Below is a small trained network, with its code and all its weights. Each question gives an input and a class and asks what happens when units are switched off, that is, made to give their printed mean instead of their output.

import numpy as np


def w(rows, s, z=0):
    codes = np.array(rows[::2]) - 128.0
    scale = np.full(codes.shape[1], s)
    scale[-1] = z or s
    return codes * scale


def norm(h):
    return h / np.sqrt((h * h).mean(-1, keepdims=True) + 1e-5)


def f(y):
    return y / 2 * (1 + np.tanh(0.7978845608 * (y + 0.044715 * y**3)))


def log_softmax(a):
    a = a - a.max(-1, keepdims=True)
    return a - np.log(np.exp(a).sum(-1, keepdims=True))


def net(x, mask):
    res = np.array(x, float).reshape(1, 5) / 4 @ E
    u = 0
    for l in range(4):
        y = f(norm(res) @ A[l][:, :-1].T + A[l][:, -1])
        res = res + np.where(mask[u : u + 5], y, B[l][:, -1]) @ B[l][:, :-1]
        u += 5
    return log_softmax(norm(res)[-1] @ U[:, :-1].T + U[:, -1])


A, B = {}, {}
E = w([
[68,106,253,160,78,161,110,125,137],'x0',
[130,133,116,82,59,211,159,92,241],'x1',
[194,155,62,134,156,149,108,74,32],'x2',
[87,237,216,59,137,255,126,122,117],'x3',
[69,255,131,54,34,20,25,222,97],'x4',
],0.0074)
A[0] = w([
[139,96,163,251,181,168,143,97,139,35],'0.n0',
[242,126,62,126,162,123,166,46,85,2],'0.n1',
[163,136,96,186,131,108,132,132,166,4],'0.n2',
[162,184,190,33,117,230,130,141,175,24],'0.n3',
[123,120,79,150,75,107,147,147,254,72],'0.n4',
],0.0082,0.0031)
B[0] = w([
[69,100,178,113,226,145,152,69,98,229],'0.n0',
[222,87,41,201,132,233,85,171,117,214],'0.n1',
[104,79,127,107,99,150,63,104,154,128],'0.n2',
[16,176,176,92,126,211,190,215,158,253],'0.n3',
[120,57,134,1,126,62,34,128,208,219],'0.n4',
],0.0098,0.0051)
A[1] = w([
[139,76,185,212,150,97,220,130,146,3],'1.n0',
[84,211,83,147,31,185,189,139,186,85],'1.n1',
[173,1,239,155,176,90,155,102,144,15],'1.n2',
[107,246,140,88,133,218,138,142,179,79],'1.n3',
[128,242,169,155,107,92,59,155,48,92],'1.n4',
],0.008,0.0071)
B[1] = w([
[118,75,114,143,87,61,186,78,112,135],'1.n0',
[185,109,254,106,84,217,203,243,46,195],'1.n1',
[46,103,87,217,59,46,235,114,112,187],'1.n2',
[64,123,217,74,144,228,116,183,114,254],'1.n3',
[170,232,153,155,66,55,59,101,47,218],'1.n4',
],0.0095,0.0055)
A[2] = w([
[160,177,165,138,88,69,113,105,45,2],'2.n0',
[109,94,170,134,143,127,173,85,79,130],'2.n1',
[83,84,205,168,152,121,192,70,109,53],'2.n2',
[87,77,150,244,135,87,175,73,123,22],'2.n3',
[149,157,160,160,78,94,89,107,75,21],'2.n4',
],0.011,0.0054)
B[2] = w([
[179,201,115,190,117,5,111,96,72,221],'2.n0',
[96,201,114,124,162,80,155,74,115,214],'2.n1',
[61,162,13,169,124,73,217,18,128,250],'2.n2',
[116,90,50,60,113,111,254,212,124,253],'2.n3',
[129,220,78,163,75,49,161,110,74,191],'2.n4',
],0.0091,0.0049)
A[3] = w([
[250,88,79,168,190,159,113,129,110,100],'3.n0',
[168,98,128,89,109,48,104,120,214,5],'3.n1',
[96,181,141,120,163,169,160,86,103,206],'3.n2',
[166,100,86,217,132,148,104,166,97,6],'3.n3',
[127,86,56,177,191,165,171,79,90,217],'3.n4',
],0.011,0.0031)
B[3] = w([
[156,93,134,136,116,212,74,247,116,196],'3.n0',
[72,148,118,7,11,64,76,92,183,172],'3.n1',
[161,178,192,132,126,141,67,98,137,208],'3.n2',
[234,152,146,130,174,196,91,169,95,161],'3.n3',
[187,70,84,188,165,116,97,128,130,254],'3.n4',
],0.014,0.0082)
U = w([
[60,197,247,51,99,231,149,210,151,164],'0',
[237,67,54,194,157,201,43,209,110,56],'1',
[112,174,179,193,208,176,117,15,132,3],'2',
[162,207,154,185,66,38,83,137,67,202],'3',
[72,69,87,39,42,59,50,112,237,137],'4',
[74,66,60,201,148,62,236,66,152,175],'5',
],0.016,0.0056)

Each question gives the input, the list of numbers given to net, and the class t.
The units are the neurons (one row each of A and B). Each row of codes is followed by its name. A weight is (code - 128) times the scale printed after its matrix; where a second scale follows, it is the last column's (A, B and U).
mask holds one flag per neuron, layer by layer. A switched-off neuron (its flag False) gives its mean, the last column of its row in B, instead of its output. The means were averaged over made-up inputs and are rounded, as every weight is.
A unit's drop is (log p(t) with every unit on - log p(t) with that unit switched off) / (log p(t) with every unit on - log p(t) with every unit switched off).
The circuit of an input: a set's keep is (log p(t) with only the set's units on - log p(t) with every unit switched off) / (log p(t) with every unit on - log p(t) with every unit switched off). Starting from the 12 units with the biggest drops (on a tie, the unit counted first), units are removed one at a time, each time the one whose removal leaves the highest keep (on an exact tie, the one counted first), for as long as the keep stays at least 0.8.
units of the circuit, in order: the units of the circuit, biggest drop first
k most important neurons: the k neurons with the biggest drops, biggest first
k most important neurons of layer l: the k neurons of layer l with the biggest drops, biggest first
drop of u: that unit's drop, to one decimal
input [5,-1,6,-4,-4], class 5: most important neuron of layer 1 -> 1.n2
input [-5,6,4,-7,3], class 4: 3 most important neurons -> 0.n4, 3.n1, 1.n1
input [-6,8,-6,1,-4], class 4: 3 most important neurons -> 0.n4, 3.n0, 3.n1
input [6,5,7,-4,2], class 4: 3 most important neurons -> 0.n3, 1.n4, 0.n1
input [-2,-1,-1,-8,1], class 4: units of the circuit, in order -> 3.n1, 0.n4
input [8,4,6,5,-6], class 2: 4 most important neurons -> 0.n0, 2.n2, 3.n0, 2.n3
input [5,4,5,4,-6], class 2: 2 most important neurons -> 0.n0, 2.n2
input [1,7,1,-2,-7], class 5: 2 most important neurons -> 0.n0, 1.n2
input [-6,7,3,-7,2], class 4: 2 most important neurons of layer 0 -> 0.n4, 0.n2
input [-8,1,5,6,1], class 0: 3 most important neurons -> 0.n3, 1.n3, 3.n4
input [5,-4,-5,-8,5], class 4: 2 most important neurons -> 3.n1, 1.n1
input [7,-1,7,-5,-5], class 5: 3 most important neurons -> 0.n0, 1.n2, 2.n2
input [8,4,-8,-2,3], class 4: drop of 1.n3 -> 0.1
input [-2,5,-8,-6,-4], class 4: units of the circuit, in order -> 0.n4
input [6,-7,-6,7,-6], class 5: drop of 2.n2 -> 0.2
input [1,-8,-3,5,-1], class 3: drop of 0.n3 -> 0.2
